[2 4 4 5 7] --> 5

[[ 12   1 -20  19   0]
 [-39  15  -3  32 -12]] --> 32

[[8 9 3 9 1 3]
 [3 7 6 5 1 9]] --> 1

[[396 457 453 430]
 [769 261 694 220]] --> 694

[-506  202  219  751 -919 -272] --> -919

[6136 9220 2777 3563 6363] --> 3563

[ 27  -8 -33 -15 -37   0  32] --> 0

[-683 -710  901  930  546  603] --> 546
---
[[-8, 3, 2, 14, 37, -29], [16, 26, -35, 9, -9, 20], [-14, 29, 8, 12, 12, 4]] ==> -35
[[6, 80, 4, 52, 58], [6, 9, 47, 95, 37], [22, 26, 55, 40, 34]] ==> 47
[[275, 860, 50, -280], [-50, 6, -657, 307], [557, 379, 583, -105]] ==> -657
[[4254, 4200, 4162, 4452, 3315, 4550], [3565, 8012, 3017, 6576, 1149, 4966], [5127, 2170, 5105, 3064, 4507, 4641]] ==> 3017
[[6538, 6634, 7793, 4693, 3380, 1892], [5960, 5332, 5748, 5407, 5416, 5007], [5516, 5347, 5268, 5420, 5416, 5007]] ==> 5748
[[6, 17, 41, 35, 40], [81, 66, 27, 36, 30], [20, 24, 39, 35, 37]] ==> 27
[[595, 876, 619, 309, 269], [668, 876, 619, 452, 269], [59, 708, 619, 452, 269]] ==> 619
[[941, 869, 335, 335, 491, 702, 894], [646, 732, 906, 906, 236, 833, 613], [620, 717, 967, 967, 297, 792, 742]] ==> 906
---
Input: array([4, 4, 9, 4, 3, 1])
Output: 3
Input: array([51, 46, 25, 67, 97, 23, 88])
Output: 23
Input: array([2443, 5339, 4642, 7368, 9114, 2062, 5646])
Output: 2062
Input: array([9647, 3135, 8745, 6891])
Output: 8745
Input: array([2, 5, 5, 3, 9, 3, 7])
Output: 3
Input: array([-159,  889, -338,  271, -706,   28, -254])
Output: 28
---
[[-49.4   6.5 -15.3  -5.4]
 [ -6.4   0.9  -8.7  -7.3]] | -15.3

[[-17.7 -51.2  -7.8 -52.7 -12.8  12.3 -39.6]
 [-28.5  -0.3  -5.0 -28.1  -0.4  15.6 -14.2]] | -7.8

[[  1.2   6.5 -10.6  -3.8   5.4  -4.1   2.2]
 [-16.9 -19.2   6.4 -43.0   2.5 -22.6 -41.7]] | -10.6

[[-13.4 -19.8 -33.3  18.4  35.4]
 [ 16.2 -15.0  44.5 -13.3  12.5]] | -33.3

[[-32.4  31.2  -5.0  52.9]
 [-17.2  17.6  -3.6  16.8]] | -5.0

[[ -4.9 -15.1  23.1   2.1   5.1 -21.6 -45.2]
 [-17.9 -23.1  -4.1  -7.6   8.7 -13.8 -54.0]] | 23.1

[[ -3.6 -11.6   3.4  -0.6  -8.1   4.8  -9.5]
 [-24.8 -44.3  42.9 -16.5 -51.3  40.9 -27.6]] | 3.4

[[ 36.8 -25.8  25.7 -52.3  39.2  26.4  45.2]
 [ 32.8 -24.8  22.8 -58.4  36.1  31.2  46.0]] | 25.7
---
array([[46, 63, 15,  6, 90, 90, 85],
       [46, 21, 15,  6, 89, 52, 85],
       [46, 25, 15,  6, 90, 52, 85]]): 52

array([200,  46, 158, 232,  85]): 232

array([  1, -33,  -5,  12,  45,  -4,  -1]): -4

array([231,  21, 129,  35,  41, 174, 206]): 174

array([[1026, 8695, 6772, 7533],
       [8536, 8695, 6772, 7533]]): 6772

array([ 597, -900,  839,  -49]): 839

array([ 695,  960, -788, -493,  348,  654]): 348

array([602, 139, 577, 860, 466]): 860
---
[[38.1, 1.2, -2.8, 21.3, -23.4], [17.2, 9.9, 9.8, -27.8, -54.8]]	-54.8
[[12.1, -1.1, -10.6, -1.3], [13.3, -39.8, -40.1, -4.6], [-19.1, 51.3, 48.5, 39.5]]	-40.1
[-47.9, -37.9, -17.2, -9.4, 14.7, 18.4, -14.4]	-47.9
[-52.0, -47.5, 52.8, -44.4]	-52.0
[[-48.6, 51.3, -10.2, -5.5, -0.6, -34.9, -7.9], [13.0, -12.3, 18.7, 7.7, -1.0, 19.2, 32.3], [10.1, -17.9, 4.0, 9.4, 6.9, 4.9, 46.3]]	-48.6
[[25.5, -36.2, -48.5, -10.6, -31.3, 2.6, -41.6], [-19.9, -15.4, 21.7, -4.9, 14.4, 9.4, 2.2], [30.2, -0.3, -1.2, 22.5, 10.3, 21.3, -22.0]]	-48.5
[[13.4, -10.3, 7.9, -21.5, 12.7, -1.5], [10.9, -8.4, 2.8, -13.8, 8.9, -1.6], [-43.6, -21.9, -26.7, -19.9, -44.1, -11.6]]	-44.1
---
[[0.220, 0.000, -0.074, 0.075, 0.071], [-0.039, 0.016, 0.103, 0.148, -0.173], [0.037, -0.024, -0.002, 0.005, 0.204]] ans = -0.024
[[0.044, -0.042, -0.101, 0.005, -0.009, 0.025], [0.140, -0.036, -0.051, -0.028, -0.064, -0.028], [0.026, -0.143, -0.208, -0.006, 0.022, 0.075]] ans = -0.143
[[-52.369, -58.712, 83.873, -157.353, 68.289], [-9.679, 124.631, 88.307, -39.342, 100.398], [52.592, 30.884, 64.570, -4.434, 9.158]] ans = 30.884
[[-0.15, -0.13, -0.15, -0.06, -0.14, -0.13, -0.13], [-0.12, -0.13, -0.06, -0.05, 0.15, -0.13, -0.14], [-0.08, -0.13, -0.19, -0.04, -0.05, -0.06, -0.14]] ans = -0.13
[[0.224, 0.120, -0.155, -0.104, -0.124], [0.087, -0.073, 0.001, -0.054, 0.053], [0.183, 0.040, -0.076, -0.167, 0.055]] ans = 0.040
[[0.92, 0.63, 0.55, 1.49, -1.52, -0.18, -1.05], [0.19, 2.04, 0.71, 1.04, -0.11, 1.82, -0.40], [-0.69, -1.90, -0.89, -0.91, -0.05, -1.90, 0.68]] ans = -1.90
